Below are the code and all the weights of a small trained network. Each question names an input and a target symbol and asks about switching units off, where a switched-off unit gives its printed mean instead of its output.

import numpy as np


def w(rows, s, z=0):
    codes = np.array(rows[::2]) - 128.0
    scale = np.full(codes.shape[1], s)
    scale[-1] = z or s
    return codes * scale


def norm(h):
    return h / np.sqrt((h * h).mean(-1, keepdims=True) + 1e-5)


def f(y):
    return y / 2 * (1 + np.tanh(0.7978845608 * (y + 0.044715 * y**3)))


def softmax(a):
    e = np.exp(a - a.max(-1, keepdims=True))
    return e / e.sum(-1, keepdims=True)


def log_softmax(a):
    a = a - a.max(-1, keepdims=True)
    return a - np.log(np.exp(a).sum(-1, keepdims=True))


def net(x, mask):
    ids = ['ΓΣΨΩβδελμπτ'.index(c) for c in x.split()]
    T = len(ids)
    res = E[ids] + P[:T]
    r = norm(res)
    for j in range(2):
        rows = slice(3 * j, 3 * j + 3)
        q, k, v = (r @ M[0][rows].T for M in (Q, K, V))
        z = softmax(np.where(np.tri(T) > 0, q @ k.T / 3**0.5, -1e9)) @ v
        o = O[0][rows]
        res = res + np.where(mask[j], z, o[:, -1]) @ o[:, :-1]
    y = f(norm(res) @ A[0][:, :-1].T + A[0][:, -1])
    res = res + np.where(mask[2:10], y, B[0][:, -1]) @ B[0][:, :-1]
    return log_softmax(norm(res)[-1] @ U[:, :-1].T + U[:, -1])


Q, K, V, O, A, B = {}, {}, {}, {}, {}, {}
E = w([
[7,168,91,88,223],'Γ',
[186,93,102,192,133],'Σ',
[157,85,99,125,161],'Ψ',
[128,142,129,123,137],'Ω',
[97,59,91,174,116],'β',
[96,109,155,200,97],'δ',
[136,115,109,200,171],'ε',
[175,127,188,157,132],'λ',
[136,172,71,190,75],'μ',
[106,89,143,117,102],'π',
[198,59,148,104,73],'τ',
],0.015)
P = w([
[104,211,110,45,146],'0',
[126,60,143,162,120],'1',
[176,94,73,164,105],'2',
[177,41,63,172,73],'3',
[226,58,74,166,69],'4',
[213,20,51,254,142],'5',
],0.0067)
Q[0] = w([
[168,10,83,187,59],'head 0',
[171,99,68,189,40],'head 0',
[247,127,129,181,63],'head 0',
[135,53,47,178,76],'head 1',
[151,128,169,55,78],'head 1',
[166,38,88,176,118],'head 1',
],0.011)
K[0] = w([
[88,254,117,73,167],'head 0',
[115,166,134,72,201],'head 0',
[65,142,170,77,178],'head 0',
[82,173,138,79,172],'head 1',
[97,55,104,193,139],'head 1',
[90,189,120,68,177],'head 1',
],0.012)
V[0] = w([
[157,157,148,221,200],'head 0',
[9,90,172,125,157],'head 0',
[138,108,70,109,212],'head 0',
[71,126,44,135,166],'head 1',
[175,130,150,38,175],'head 1',
[203,34,77,144,65],'head 1',
],0.015)
O[0] = w([
[189,224,182,248,98,98],'head 0',
[123,114,92,189,247,168],'head 0',
[61,128,225,138,148,211],'head 0',
[66,213,145,117,211,254],'head 1',
[129,61,204,110,148,152],'head 1',
[39,104,89,154,33,10],'head 1',
],0.012,0.0085)
A[0] = w([
[148,185,225,145,102,142],'neuron 0',
[53,86,11,77,200,146],'neuron 1',
[108,202,65,92,7,140],'neuron 2',
[127,91,123,161,79,116],'neuron 3',
[33,153,80,173,203,105],'neuron 4',
[95,193,67,131,213,74],'neuron 5',
[254,168,90,181,171,255],'neuron 6',
[106,125,96,199,65,121],'neuron 7',
],0.01,0.0056)
B[0] = w([
[147,70,89,171,149,180],'neuron 0',
[135,101,98,255,120,218],'neuron 1',
[55,201,53,22,222,195],'neuron 2',
[128,187,136,163,72,130],'neuron 3',
[90,104,145,190,129,204],'neuron 4',
[121,85,117,232,102,198],'neuron 5',
[143,118,160,108,182,254],'neuron 6',
[154,133,129,52,53,142],'neuron 7',
],0.0091,0.0082)
U = w([
[98,172,133,117,190,27],'Γ',
[99,204,149,137,63,253],'Σ',
[46,126,201,95,130,116],'Ψ',
[151,139,154,47,176,121],'Ω',
[48,131,83,208,134,48],'β',
[196,176,29,161,155,42],'δ',
[145,249,189,187,123,12],'ε',
[209,132,117,131,90,226],'λ',
[133,212,75,55,157,225],'μ',
[119,59,50,98,178,57],'π',
[106,90,96,86,95,249],'τ',
],0.011,0.0026)

Each question gives the input, a string of symbols that net reads in full, and the target symbol t.
The units are the heads (3 rows each of Q, K, V and O) and the neurons (one row each of A and B). Each row of codes is followed by its name. A weight is (code - 128) times the scale printed after its matrix; where a second scale follows, it is the last column's (O, A, B and U).
mask holds one flag per unit, heads first, then neurons. A switched-off unit (its flag False) gives its mean, the last column of its rows in O or B, instead of its output. The means were averaged over made-up inputs and are rounded, as every weight is.
A unit's drop is (log p(t) with every unit on - log p(t) with that unit switched off) / (log p(t) with every unit on - log p(t) with every unit switched off).
The circuit of an input: a set's keep is (log p(t) with only the set's units on - log p(t) with every unit switched off) / (log p(t) with every unit on - log p(t) with every unit switched off). Starting from all 10 units, units are removed one at a time, each time the one whose removal leaves the highest keep (on an exact tie, the one counted first), for as long as the keep stays at least 0.8.
units of the circuit, in order: the units of the circuit, biggest drop first
most important unit: the unit with the biggest drop
which heads matter: for each layer, one digit per head in row order, 1 if its drop is at least 0.15 and else 0, layers parted by /
drop when u is switched off: that unit's drop, to one decimal
input μ τ δ, target μ: which heads matter	10
input ε ε Ω, target ε: which heads matter	10
input λ ε Ω ε ε, target λ: most important unit	head 1
input λ ε Γ, target ε: which heads matter	10
input λ Ω Ψ π τ, target λ: which heads matter	11
input π λ μ, target π: which heads matter	10
input Ψ ε Ψ μ τ τ, target Ψ: which heads matter	10
input λ λ δ δ π, target λ: which heads matter	11
input λ λ π π β Ω, target λ: units of the circuit, in order	head 1; head 0
input μ β Σ β Ψ π, target μ: units of the circuit, in order	head 0; neuron 2
input τ Ψ τ δ Σ τ, target τ: which heads matter	01
input ε β Ω λ Σ τ, target ε: which heads matter	10
input β Σ Ψ β Ω Σ, target β: which heads matter	01
input τ β μ ε ε, target τ: most important unit	head 1
input Ω τ π μ, target Ω: which heads matter	01
input β δ Ψ τ, target β: which heads matter	01
input Ψ τ Ψ Σ Ω, target Ψ: drop when head 0 is switched off	0.2
input ε μ τ Σ Ψ ε, target ε: drop when head 0 is switched off	0.7
input ε τ τ λ, target ε: drop when head 0 is switched off	0.8
input Ψ Σ Σ μ, target Ψ: most important unit	head 0
